Below is a small trained network, with its code and all its weights. Each question gives an input and a target symbol and asks what happens when units are switched off, that is, made to give their printed mean instead of their output.

import numpy as np


def w(rows, s, z=0):
    codes = np.array(rows[::2]) - 128.0
    scale = np.full(codes.shape[1], s)
    scale[-1] = z or s
    return codes * scale


def norm(h):
    return h / np.sqrt((h * h).mean(-1, keepdims=True) + 1e-5)


def f(y):
    return np.maximum(y, 0)


def softmax(a):
    e = np.exp(a - a.max(-1, keepdims=True))
    return e / e.sum(-1, keepdims=True)


def log_softmax(a):
    a = a - a.max(-1, keepdims=True)
    return a - np.log(np.exp(a).sum(-1, keepdims=True))


def net(x, mask):
    ids = ['ΔΞΠΨΩαβζθλμστφ'.index(c) for c in x.split()]
    T = len(ids)
    res = E[ids] + P[:T]
    r = norm(res)
    for j in range(3):
        rows = slice(2 * j, 2 * j + 2)
        q, k, v = (r @ M[0][rows].T for M in (Q, K, V))
        z = softmax(np.where(np.tri(T) > 0, q @ k.T / 2**0.5, -1e9)) @ v
        o = O[0][rows]
        res = res + np.where(mask[j], z, o[:, -1]) @ o[:, :-1]
    y = f(norm(res) @ A[0][:, :-1].T + A[0][:, -1])
    res = res + np.where(mask[3:7], y, B[0][:, -1]) @ B[0][:, :-1]
    return log_softmax(norm(res)[-1] @ U[:, :-1].T + U[:, -1])


Q, K, V, O, A, B = {}, {}, {}, {}, {}, {}
E = w([
[181,158,102,96,138,73],'Δ',
[147,81,168,145,144,152],'Ξ',
[7,203,162,96,129,54],'Π',
[178,150,153,142,131,159],'Ψ',
[168,145,145,142,123,150],'Ω',
[135,128,130,96,131,73],'α',
[150,153,104,98,122,66],'β',
[165,187,142,142,103,134],'ζ',
[130,74,187,155,86,116],'θ',
[106,92,162,142,118,169],'λ',
[122,165,67,77,102,100],'μ',
[115,192,118,119,176,183],'σ',
[170,80,91,109,144,127],'τ',
[67,125,178,125,90,149],'φ',
],0.016)
P = w([
[76,111,191,131,237,3],'0',
[177,115,221,44,154,103],'1',
[158,98,199,57,142,120],'2',
[168,122,145,79,117,119],'3',
[178,109,125,92,100,144],'4',
[150,96,87,116,83,157],'5',
[136,92,63,126,67,171],'6',
[174,104,150,109,113,93],'7',
],0.0053)
Q[0] = w([
[197,212,2,120,126,112],'h0',
[15,25,111,95,167,124],'h0',
[19,26,96,125,212,105],'h1',
[208,223,181,205,89,190],'h1',
[126,255,86,168,104,162],'h2',
[161,141,98,86,128,142],'h2',
],0.008)
K[0] = w([
[181,110,77,60,23,190],'h0',
[194,156,179,124,208,102],'h0',
[97,144,251,105,134,93],'h1',
[93,132,104,105,102,223],'h1',
[146,144,149,98,1,209],'h2',
[149,125,114,136,71,142],'h2',
],0.0081)
V[0] = w([
[117,13,155,124,176,157],'h0',
[230,98,74,161,129,38],'h0',
[95,192,177,152,138,165],'h1',
[202,70,193,218,3,115],'h1',
[144,118,76,138,179,68],'h2',
[155,135,87,127,106,222],'h2',
],0.0058)
O[0] = w([
[131,167,43,135,48,140,1],'h0',
[255,134,185,58,108,119,165],'h0',
[170,180,76,186,164,87,182],'h1',
[165,158,177,133,97,76,243],'h1',
[145,141,72,64,65,182,75],'h2',
[120,122,146,72,163,155,8],'h2',
],0.0081,0.0023)
A[0] = w([
[149,176,103,134,93,102,20],'n0',
[166,113,137,54,151,112,110],'n1',
[150,134,185,164,204,115,254],'n2',
[110,2,156,127,139,90,70],'n3',
],0.0083,0.00074)
B[0] = w([
[145,66,81,21,162,215,182],'n0',
[2,128,24,135,80,71,236],'n1',
[93,52,84,154,126,142,254],'n2',
[36,194,103,42,152,170,186],'n3',
],0.0062,0.005)
U = w([
[159,100,51,45,134,73,181],'Δ',
[136,106,61,106,76,133,112],'Ξ',
[109,143,117,134,143,140,100],'Π',
[139,127,141,137,118,146,5],'Ψ',
[160,98,129,150,108,129,46],'Ω',
[175,136,156,122,89,158,97],'α',
[161,151,171,72,103,173,36],'β',
[84,23,213,116,173,156,102],'ζ',
[194,134,205,181,148,62,247],'θ',
[99,123,70,255,85,137,166],'λ',
[114,147,166,103,115,196,89],'μ',
[126,129,80,147,219,189,143],'σ',
[191,222,88,145,104,189,219],'τ',
[103,97,120,201,114,113,53],'φ',
],0.0088,0.0031)

Each question gives the input, a string of symbols that net reads in full, and the target symbol t.
The units are the heads (2 rows each of Q, K, V and O) and the neurons (one row each of A and B). Each row of codes is followed by its name. A weight is (code - 128) times the scale printed after its matrix; where a second scale follows, it is the last column's (O, A, B and U).
mask holds one flag per unit, heads first, then neurons. A switched-off unit (its flag False) gives its mean, the last column of its rows in O or B, instead of its output. The means were averaged over made-up inputs and are rounded, as every weight is.
A unit's drop is (log p(t) with every unit on - log p(t) with that unit switched off) / (log p(t) with every unit on - log p(t) with every unit switched off).
The circuit of an input: a set's keep is (log p(t) with only the set's units on - log p(t) with every unit switched off) / (log p(t) with every unit on - log p(t) with every unit switched off). Starting from all 7 units, units are removed one at a time, each time the one whose removal leaves the highest keep (on an exact tie, the one counted first), for as long as the keep stays at least 0.8.
units of the circuit, in order: the units of the circuit, biggest drop first
heads that matter: for each layer, one digit per head in row order, 1 if its drop is at least 0.15 and else 0, layers parted by /
drop when u is switched off: that unit's drop, to one decimal
input Ξ λ ζ ζ Ω, target θ: units of the circuit, in order => h1
input α μ ζ ζ σ ζ, target σ: heads that matter => 010
input ζ μ Ω, target ζ: heads that matter => 100
input β Ω ζ ζ ζ ζ ζ, target θ: heads that matter => 110
input λ Δ σ λ θ, target λ: heads that matter => 100
input ζ Ψ μ Ω, target ζ: units of the circuit, in order => h0; h1
input α ζ Δ ζ Ω, target θ: heads that matter => 010
input ζ Ω φ ζ, target λ: heads that matter => 101
input Ξ θ Π ζ σ β ζ, target σ: units of the circuit, in order => h1; h0
input Ξ μ Ψ, target ζ: heads that matter => 010
input τ ζ λ Π α λ λ Ω, target τ: heads that matter => 110
input λ ζ Ξ λ, target λ: drop when h0 is switched off => 1.2
input Ψ ζ ζ μ ζ, target ζ: drop when h0 is switched off => 0.4
input ζ ζ τ φ Ψ, target λ: units of the circuit, in order => h0
input ζ μ ζ ζ α Ψ, target θ: drop when n2 is switched off => -0.1
input ζ μ μ μ ζ, target ζ: drop when h0 is switched off => 0.6
